Below are the code and all the weights of a small trained network. Each question names an input and a target symbol and asks about switching units off, where a switched-off unit gives its printed mean instead of its output.

import numpy as np


def w(rows, s, z=0):
    codes = np.array(rows[::2]) - 128.0
    scale = np.full(codes.shape[1], s)
    scale[-1] = z or s
    return codes * scale


def norm(h):
    return h / np.sqrt((h * h).mean(-1, keepdims=True) + 1e-5)


def f(y):
    return np.maximum(y, 0)


def softmax(a):
    e = np.exp(a - a.max(-1, keepdims=True))
    return e / e.sum(-1, keepdims=True)


def log_softmax(a):
    a = a - a.max(-1, keepdims=True)
    return a - np.log(np.exp(a).sum(-1, keepdims=True))


def net(x, mask):
    ids = ['αδεηθλμ'.index(c) for c in x.split()]
    T = len(ids)
    res = E[ids] + P[:T]
    u = 0
    for l in range(2):
        q, k, v = (norm(res) @ M[l].T for M in (Q, K, V))
        z = softmax(np.where(np.tri(T) > 0, q @ k.T / 4**0.5, -1e9)) @ v
        res = res + np.where(mask[u], z, O[l][:, -1]) @ O[l][:, :-1]
        u += 1
        y = f(norm(res) @ A[l][:, :-1].T + A[l][:, -1])
        res = res + np.where(mask[u : u + 12], y, B[l][:, -1]) @ B[l][:, :-1]
        u += 12
    return log_softmax(norm(res)[-1] @ U[:, :-1].T + U[:, -1])


Q, K, V, O, A, B = {}, {}, {}, {}, {}, {}
E = w([
[46,161,149],'α',
[117,244,188],'δ',
[129,124,87],'ε',
[15,4,152],'η',
[127,134,150],'θ',
[57,225,135],'λ',
[62,61,104],'μ',
],0.02)
P = w([
[165,7,109],'0',
[40,209,240],'1',
[82,34,117],'2',
[47,204,238],'3',
[161,3,113],'4',
[143,107,58],'5',
[161,4,112],'6',
[141,108,61],'7',
[81,35,119],'8',
[103,55,213],'9',
[160,2,115],'10',
[109,152,217],'11',
[159,4,113],'12',
[115,148,211],'13',
],0.0064)
Q[0] = w([
[84,252,84],'L0H0',
[63,127,81],'L0H0',
[172,199,145],'L0H0',
[53,113,66],'L0H0',
],0.016)
K[0] = w([
[13,228,135],'L0H0',
[35,123,98],'L0H0',
[149,199,157],'L0H0',
[2,115,79],'L0H0',
],0.013)
V[0] = w([
[182,102,119],'L0H0',
[95,184,46],'L0H0',
[193,128,21],'L0H0',
[74,187,6],'L0H0',
],0.002)
O[0] = w([
[70,141,236,45],'L0H0',
[175,82,33,145],'L0H0',
[76,104,254,2],'L0H0',
[224,46,2,182],'L0H0',
],0.0024,0.00067)
A[0] = w([
[66,176,142,122],'L0N0',
[120,170,193,146],'L0N1',
[122,108,68,158],'L0N2',
[148,193,81,143],'L0N3',
[233,17,123,114],'L0N4',
[239,130,155,90],'L0N5',
[238,134,57,90],'L0N6',
[176,98,203,253],'L0N7',
[72,41,80,138],'L0N8',
[169,98,66,183],'L0N9',
[111,254,140,90],'L0N10',
[145,112,198,177],'L0N11',
],0.01,0.0035)
B[0] = w([
[124,93,159,193],'L0N0',
[113,197,135,184],'L0N1',
[153,140,176,184],'L0N2',
[118,32,107,163],'L0N3',
[192,182,120,189],'L0N4',
[168,87,240,132],'L0N5',
[7,76,162,157],'L0N6',
[65,188,72,187],'L0N7',
[124,175,225,253],'L0N8',
[68,139,194,180],'L0N9',
[142,141,31,204],'L0N10',
[139,185,68,175],'L0N11',
],0.013,0.007)
Q[1] = w([
[153,146,193],'L1H0',
[139,32,139],'L1H0',
[143,157,167],'L1H0',
[106,251,96],'L1H0',
],0.015)
K[1] = w([
[172,100,198],'L1H0',
[208,115,90],'L1H0',
[152,120,188],'L1H0',
[7,149,153],'L1H0',
],0.015)
V[1] = w([
[2,125,114],'L1H0',
[221,29,116],'L1H0',
[94,236,154],'L1H0',
[21,209,129],'L1H0',
],0.002)
O[1] = w([
[182,176,107,223],'L1H0',
[5,125,174,5],'L1H0',
[218,112,93,214],'L1H0',
[254,151,88,248],'L1H0',
],0.0029,0.0019)
A[1] = w([
[91,6,100,144],'L1N0',
[121,5,152,189],'L1N1',
[111,124,52,82],'L1N2',
[108,210,133,146],'L1N3',
[126,133,84,82],'L1N4',
[96,137,186,27],'L1N5',
[74,115,57,184],'L1N6',
[111,121,124,26],'L1N7',
[108,137,174,53],'L1N8',
[154,77,45,145],'L1N9',
[201,193,166,83],'L1N10',
[220,140,180,4],'L1N11',
],0.015,0.0019)
B[1] = w([
[176,4,133,172],'L1N0',
[205,117,195,191],'L1N1',
[132,158,156,179],'L1N2',
[159,69,106,254],'L1N3',
[121,160,143,160],'L1N4',
[123,164,67,229],'L1N5',
[147,98,194,194],'L1N6',
[119,116,100,131],'L1N7',
[125,159,83,204],'L1N8',
[75,212,70,151],'L1N9',
[73,78,152,185],'L1N10',
[184,49,139,146],'L1N11',
],0.021,0.0077)
U = w([
[63,196,204,21],'α',
[87,132,66,249],'δ',
[194,84,125,210],'ε',
[170,175,206,2],'η',
[134,34,7,66],'θ',
[26,91,160,248],'λ',
[238,143,79,92],'μ',
],0.015,0.0032)

Each question gives the input, a string of symbols that net reads in full, and the target symbol t.
The units are the heads (4 rows each of Q, K, V and O) and the neurons (one row each of A and B). Each row of codes is followed by its name. A weight is (code - 128) times the scale printed after its matrix; where a second scale follows, it is the last column's (O, A, B and U).
mask holds one flag per unit, layer by layer, with each layer's heads first. A switched-off unit (its flag False) gives its mean, the last column of its rows in O or B, instead of its output. The means were averaged over made-up inputs and are rounded, as every weight is.
A unit's drop is (log p(t) with every unit on - log p(t) with that unit switched off) / (log p(t) with every unit on - log p(t) with every unit switched off).
The circuit of an input: a set's keep is (log p(t) with only the set's units on - log p(t) with every unit switched off) / (log p(t) with every unit on - log p(t) with every unit switched off). Starting from the 12 units with the biggest drops (on a tie, the unit counted first), units are removed one at a time, each time the one whose removal leaves the highest keep (on an exact tie, the one counted first), for as long as the keep stays at least 0.8.
units of the circuit, in order: the units of the circuit, biggest drop first
most important unit: the unit with the biggest drop
k most important neurons: the k neurons with the biggest drops, biggest first
k most important neurons of layer l: the k neurons of layer l with the biggest drops, biggest first
drop when u is switched off: that unit's drop, to one decimal
input μ η θ ε η μ θ δ δ δ ε λ ε θ, target δ: 4 most important neurons of layer 1 : (L1N1, L1N0, L1N3, L1N11)
input η ε ε α, target θ: units of the circuit, in order : (L1N3, L0N8)
input θ ε ε, target λ: 2 most important neurons of layer 0 : (L0N8, L0N9)
input η μ α λ θ, target θ: units of the circuit, in order : (L1N3, L0N7)
input ε λ η θ, target μ: 3 most important neurons : (L0N10, L0N8, L1N3)
input μ μ δ, target μ: 3 most important neurons : (L0N8, L0N10, L1N3)
input η ε θ α η θ ε θ ε ε ε δ ε μ, target α: units of the circuit, in order : (L0N8, L1N0)
input ε θ δ η δ, target μ: 4 most important neurons : (L0N10, L0N8, L1N3, L1N0)
input θ μ η λ, target η: most important neuron : (L0N10)
input δ μ δ δ ε, target λ: 3 most important neurons of layer 1 : (L1N10, L1N1, L1N0)
input η θ λ δ, target δ: 3 most important neurons : (L1N1, L1N0, L1N3)
input ε η ε μ, target α: 2 most important neurons : (L0N8, L1N3)
input θ η α η η ε λ η ε θ, target λ: 3 most important neurons of layer 0 : (L0N10, L0N11, L0N1)
input η λ ε η θ ε ε δ θ θ ε η θ, target θ: 4 most important neurons : (L1N3, L1N10, L1N1, L0N7)
input ε ε θ η μ η λ α ε δ μ λ ε α, target ε: 4 most important neurons of layer 0 : (L0N8, L0N10, L0N9, L0N2)
input α α θ η λ ε α θ η θ ε ε λ δ, target δ: 3 most important neurons : (L1N1, L1N0, L0N1)
input ε λ θ δ θ α ε ε, target ε: 4 most important neurons : (L0N3, L1N1, L0N1, L0N6)
input λ δ δ δ λ ε, target ε: 4 most important neurons : (L0N3, L0N1, L1N1, L0N6)
input η ε λ λ, target η: 3 most important neurons of layer 0 : (L0N10, L0N8, L0N7)
input ε η η λ μ, target η: 2 most important neurons : (L0N1, L0N10)
input ε ε η ε θ η μ ε η η η θ, target δ: 3 most important neurons of layer 1 : (L1N1, L1N0, L1N3)
input ε η θ δ θ α, target θ: most important neuron of layer 1 : (L1N1)
input θ μ η, target ε: 3 most important neurons of layer 1 : (L1N1, L1N0, L1N10)
input η λ α ε λ η η θ λ δ δ α, target ε: most important unit : L1N3
input ε ε δ θ δ θ δ η θ α μ δ η, target ε: drop when L1N1 is switched off : 0.7
input η ε λ θ, target μ: drop when L1N2 is switched off : 0.2
input η ε η μ α δ ε η μ η μ, target η: drop when L0N11 is switched off : 0.5
